Moves between points:
state | ne sa vi pu bo
DR | BG QR NT GB HL
NF | ZZ NM TP ZJ QS
QG | NT TQ HL MH GB
MT | MH GF ZG PM LF
NT | NF ZJ QF TQ QR
ZS | MT PM LB SB GR
NM | TD BM PP TP ZZ
SB | PM LB BN GH ZS
GF | HL DR GB ZG MH
QF | TP ZM QS BG ZJ
QR | QS NF ZJ NT BG
DS | GB QG MH LF ZG
BR | GR ZS SB LT DQ
LB | ZG DS LF BN PM
TQ | ZJ QF BG HL NT
GH | LB BN GR DQ SB
BQ | BR LT DD MC FF
HL | QF BG QR DR TQ
PP | BS ZD MG QH BM
PM | GF ZG DS LB MT
DQ | BN GR ZS BR GH
ZZ | MG TD BM NM QH
ZG | DR GB QG DS GF
MH | TQ HL DR GF QG
GB | QR NT TQ QG DR
LT | ZS SB GH DD BR
BG | ZM QS NF QR QF
TP | BM PP QH ZM NM
BT | GH DQ BR FF DD
ZJ | NM TP ZM QF NF
BS | DD BT FF ZD MC
QH | ZD MG TD ZZ PP
BN | DS LF MT GR LB
LF | QG MH GF MT DS
GR | LF MT PM ZS BN
FF | DQ BR LT BQ BT
TD | BQ MC BS BM MG
QS | QH ZZ NM NF ZM
ZM | PP QH ZZ QS TP
MC | LT DD BT BS BQ
DD | SB GH DQ BT LT
ZD | BT FF BQ MG BS
BM | MC BS ZD PP TD
MG | FF BQ MC TD ZD

The rows follow the links: the fewer symbols apart two points are, the more alike their rows tend to be.

Each row is also shifted at random along 3 hidden directions that mean nothing.

Known rows, each with its point:
[14, -4, 8, 7, 3, 38, 4, -14, 43, 27, -55, -20, 8, 62, -2, -5, 31, 25, -15, 3, -24, -5, 25, -39, 4]
point: DQ
[25, 10, -28, 4, -20, 21, 28, -41, -83, -9, -36, 2, -42, 32, 36, -2, -35, 56, -19, -17, -24, 1, 3, -35, 24]
point: DD
[46, 14, -18, 16, -19, 16, 13, -20, 17, 52, -60, -37, -6, 48, -37, 1, -49, 32, -22, -4, -31, -6, 13, -39, 11]
point: LT
[25, 3, 16, 5, 16, 30, 12, -9, 53, 13, -34, 4, 4, 64, 40, 12, 0, 0, -16, 23, -12, -18, 18, -50, 25]
point: SB
[6, -8, -1, 16, -4, 33, 7, -25, 10, 14, -49, -8, -7, 51, 31, -7, 26, 35, -25, -4, -26, -3, 23, -31, 14]
point: BR
[-2, 12, 10, -18, 22, 10, -23, 36, 42, -18, 34, 33, 27, 3, 36, 22, 18, -46, 3, 47, -12, -23, 3, -3, -10]
point: MH
[9, -28, -13, -3, -30, -26, 25, -40, -18, -5, -9, -5, -29, 35, 55, -17, -45, 34, 2, -40, 39, 21, -22, -6, 21]
point: ZD
[13, 0, 22, 2, 25, 36, 17, -3, 20, -2, -24, 10, -4, 50, 47, 16, 10, -3, -7, 23, -14, -26, 17, -54, 29]
point: ZS
[-40, -42, -14, 22, -36, -19, -3, -37, -17, -12, -4, -1, -26, -14, 84, -34, 38, 39, 2, -48, 33, 31, -8, 36, 2]
point: BM
[-28, -15, -13, 14, -22, -28, 10, -18, -49, 2, 4, -17, -19, -40, -34, -22, -8, 18, 10, -47, 30, 31, -11, 36, -7]
point: ZZ
[-26, -24, -15, 39, -26, -41, 0, -17, 21, 37, -6, -24, -3, -42, 5, -22, -11, 12, 1, -39, 28, 21, -7, 40, -3]
point: QH
[-63, -36, 24, -5, 5, -5, -34, 14, 20, -25, 30, -8, 23, -40, -26, -33, 101, -12, 25, -24, 32, 33, -5, 58, -42]
point: ZJ
[11, 8, -23, -2, -26, -47, -39, 28, 71, 36, 45, -1, 28, -48, 8, 7, -41, -40, -2, 25, 5, -4, -22, 48, -25]
point: BG
[-41, 5, 7, 3, 19, 1, -17, 22, -30, -45, 54, 53, 0, -63, 73, 15, 26, -33, 11, 25, 0, -20, -1, 28, 4]
point: HL
[15, 23, -15, -28, 11, 40, -24, 19, -38, -35, 17, 32, 9, 9, 33, 12, 12, -9, -12, 50, -50, -21, 8, -9, -8]
point: DS

Complete each set of four: the symbols that take the first to the second take the third to the fourth, perhaps in another order.
Answer with the point's name.
[-35, -15, -18, -17, -14, -12, -41, 5, -47, -51, 58, 40, 1, -56, 86, -18, 31, -3, 8, 3, -2, 13, -15, 57, -22]
: [-26, -31, -22, 26, -32, -28, -1, -30, -7, 14, -11, -16, -22, -25, 22, -28, 4, 28, 1, -48, 28, 27, -12, 38, -1]
:: [-8, -17, 1, 43, -3, 14, 33, -32, -11, 26, -47, -3, -25, 20, 25, -7, -1, 35, -9, -32, -3, -2, 19, -22, 28]
: LB

[-15, 15, 13, -15, 27, 0, -11, 33, -18, -32, 48, 37, 5, -44, 12, 27, 5, -39, 12, 36, -6, -20, -2, 13, -3]
: [-7, -15, -19, 14, -24, -40, 6, -12, -22, 23, -3, -25, -16, -40, -46, -12, -32, 14, 10, -40, 26, 23, -18, 35, -7]
:: [1, 19, 11, -13, 20, -13, -10, 37, 23, -14, 48, 34, 18, -23, 29, 26, -20, -50, 6, 46, 0, -23, -9, 4, -2]
: NM

[23, -1, -24, 34, -19, 9, 12, -30, 33, 38, -43, 2, -19, 35, 87, 7, -34, 27, -29, -2, -17, -19, 15, -27, 34]
: [37, 41, -9, 1, 9, 26, -22, 33, 59, 32, -7, 7, 25, 6, -13, 28, -26, -25, -18, 61, -50, -38, 19, -21, -9]
:: [-4, -15, 16, 3, -4, -3, 38, -34, -35, 7, -38, -35, -22, 31, -55, -16, 5, 38, 12, -51, 32, 26, 0, -25, 16]
: GR

[-10, -29, -10, 28, -33, -34, -5, -22, 79, 50, -21, -39, 7, 13, -2, -28, -7, 17, -1, -41, 32, 25, -6, 17, -6]
: [52, 21, -14, 21, -16, 4, 20, -16, 22, 68, -61, -47, -7, 47, -70, 4, -71, 27, -16, -5, -21, -2, 12, -40, 15]
:: [22, 21, 31, 4, 31, 31, 21, 12, 29, 11, -33, -7, 13, 44, -36, 22, 4, -9, -3, 25, -20, -27, 25, -54, 16]
: GF

[28, 31, 13, 25, 29, 28, -1, 32, 78, 55, -28, -3, 28, 6, -26, 38, -18, -32, -17, 47, -44, -41, 37, -38, 7]
: [-48, 7, 27, -16, 36, 29, -11, 30, -78, -61, 38, 20, 11, -57, -56, -2, 90, -19, 25, 7, -13, 4, 11, 33, -26]
:: [-16, -30, 16, -15, -5, 9, 30, -39, -76, -36, -27, -25, -34, 35, -33, -30, 38, 55, 12, -61, 32, 38, 0, -14, 9]
: SB

[-10, -10, 1, -1, -14, -55, 3, 10, 23, 16, 32, -8, 7, -32, -25, -5, -43, -23, 16, -22, 54, 17, -27, 30, -3]
: [16, -19, 5, -2, -15, -17, 19, -25, 25, 32, -37, -57, -5, 41, -90, -25, -1, 27, 11, -44, 33, 36, -9, -9, -5]
:: [-11, -18, 9, 7, -1, 14, 42, -40, -73, -17, -39, -23, -34, 28, -45, -17, 15, 45, 9, -55, 14, 23, 6, -21, 21]
: ZS

[-31, -22, -1, 35, -17, -51, 8, -4, 27, 27, 15, -10, -3, -51, 5, -7, -17, -8, 14, -36, 47, 13, -9, 39, 1]
: [3, -13, 4, 21, -3, -1, 41, -36, -23, 16, -37, -25, -30, 29, -10, -7, -18, 34, 1, -41, 26, 13, 6, -29, 29]
:: [-11, -8, -30, -32, -30, -38, -32, 5, -39, -48, 64, 38, -10, -42, 79, -9, -18, -6, 6, 5, 16, 7, -36, 49, -13]
: BM

[39, 35, -12, 11, 1, -5, -27, 38, 133, 59, 10, 26, 37, 2, 78, 40, -59, -55, -26, 77, -37, -55, 8, -13, 7]
: [-33, 11, 3, -1, 16, -2, -10, 21, -36, -44, 49, 52, -1, -58, 61, 18, 17, -34, 10, 27, -4, -21, -4, 28, 0]
:: [-11, -8, -3, 18, -11, -51, 9, 4, 28, 28, 13, -25, 3, -38, -48, -2, -47, -18, 19, -29, 46, 19, -23, 30, -8]
: MG

[4, -1, -12, -9, -19, -49, 13, 0, -34, 6, 22, -22, -11, -34, -75, -9, -60, -5, 20, -32, 37, 24, -29, 27, -10]
: [4, -7, -7, 37, -9, 20, 21, -32, -1, 31, -47, -8, -19, 24, 39, -5, -5, 37, -18, -17, -14, -7, 19, -23, 30]
:: [40, 45, 41, -8, 47, 54, 14, 27, 13, 25, -49, -46, 27, 47, -176, 27, 15, -11, 7, 24, -42, -13, 34, -56, -11]
: NT

[42, 14, -13, -10, -13, 31, 12, -23, -27, 7, -47, -21, -15, 64, -22, -5, -26, 45, -23, 2, -33, -1, 9, -37, 6]
: [5, 28, 7, 2, 27, 53, 4, 8, -39, -22, -8, 23, 2, 3, 7, 26, 18, 0, -11, 34, -49, -30, 30, -34, 9]
:: [-30, -41, 6, 18, -20, -8, 9, -34, 15, 4, -19, -20, -13, 21, 22, -34, 47, 31, 6, -52, 42, 34, -3, 15, 0]
: LT

[-24, -4, -10, -20, -8, -7, -36, 19, -28, -32, 40, 8, 10, -49, -16, -17, 39, -5, 10, 1, 0, 16, -12, 57, -38]
: [32, -4, -10, 14, -24, -36, 39, -31, 6, 35, -20, -10, -31, 34, 27, 3, -88, 17, -4, -33, 35, 3, -25, -32, 35]
:: [28, 30, 9, -32, 22, 20, -30, 35, 25, -9, 19, 3, 32, 16, -44, 13, 15, -29, -1, 54, -35, -12, 6, -11, -24]
: NM

[-35, -1, 26, -41, 39, 58, -27, 17, -65, -89, 24, 34, 9, 0, 16, -5, 122, -1, 10, 29, -33, 0, 17, 8, -28]
: [38, 41, 17, -39, 27, 0, -16, 48, 31, 0, 26, -9, 36, 6, -119, 27, -21, -52, 11, 44, -16, -11, -5, -11, -31]
:: [27, 32, 1, 16, 25, 23, 13, 14, 24, 25, -13, 22, 6, 13, 33, 42, -42, -26, -16, 44, -33, -46, 23, -44, 33]
: MT

[-9, 2, 34, 18, 40, 40, 18, 5, 45, 1, -23, 16, 8, 44, 38, 19, 42, -8, -1, 20, -13, -26, 33, -50, 29]
: [56, 41, -4, -61, 8, 18, -25, 38, -14, -22, 27, -1, 21, 24, -76, 20, -32, -22, -8, 54, -41, -16, -10, -14, -27]
:: [17, 29, -5, 16, 20, 28, -12, 19, 26, 8, -3, 28, 10, 2, 54, 30, -10, -16, -16, 52, -47, -45, 20, -25, 13]
: DR

[-29, -17, -22, -19, -21, -32, -33, 4, -28, -47, 60, 37, -2, -45, 92, -14, 11, -8, 11, 4, 20, 15, -28, 51, -12]
: [16, -22, 2, 8, -22, -32, 19, -22, 45, 39, -29, -47, -5, 39, -47, -16, -27, 21, 0, -41, 38, 27, -10, -10, 3]
:: [-32, -25, 12, -11, -5, -30, 0, 5, -17, -23, 37, -10, 5, -32, -39, -21, 28, -7, 23, -27, 45, 34, -23, 40, -21]
: BQ

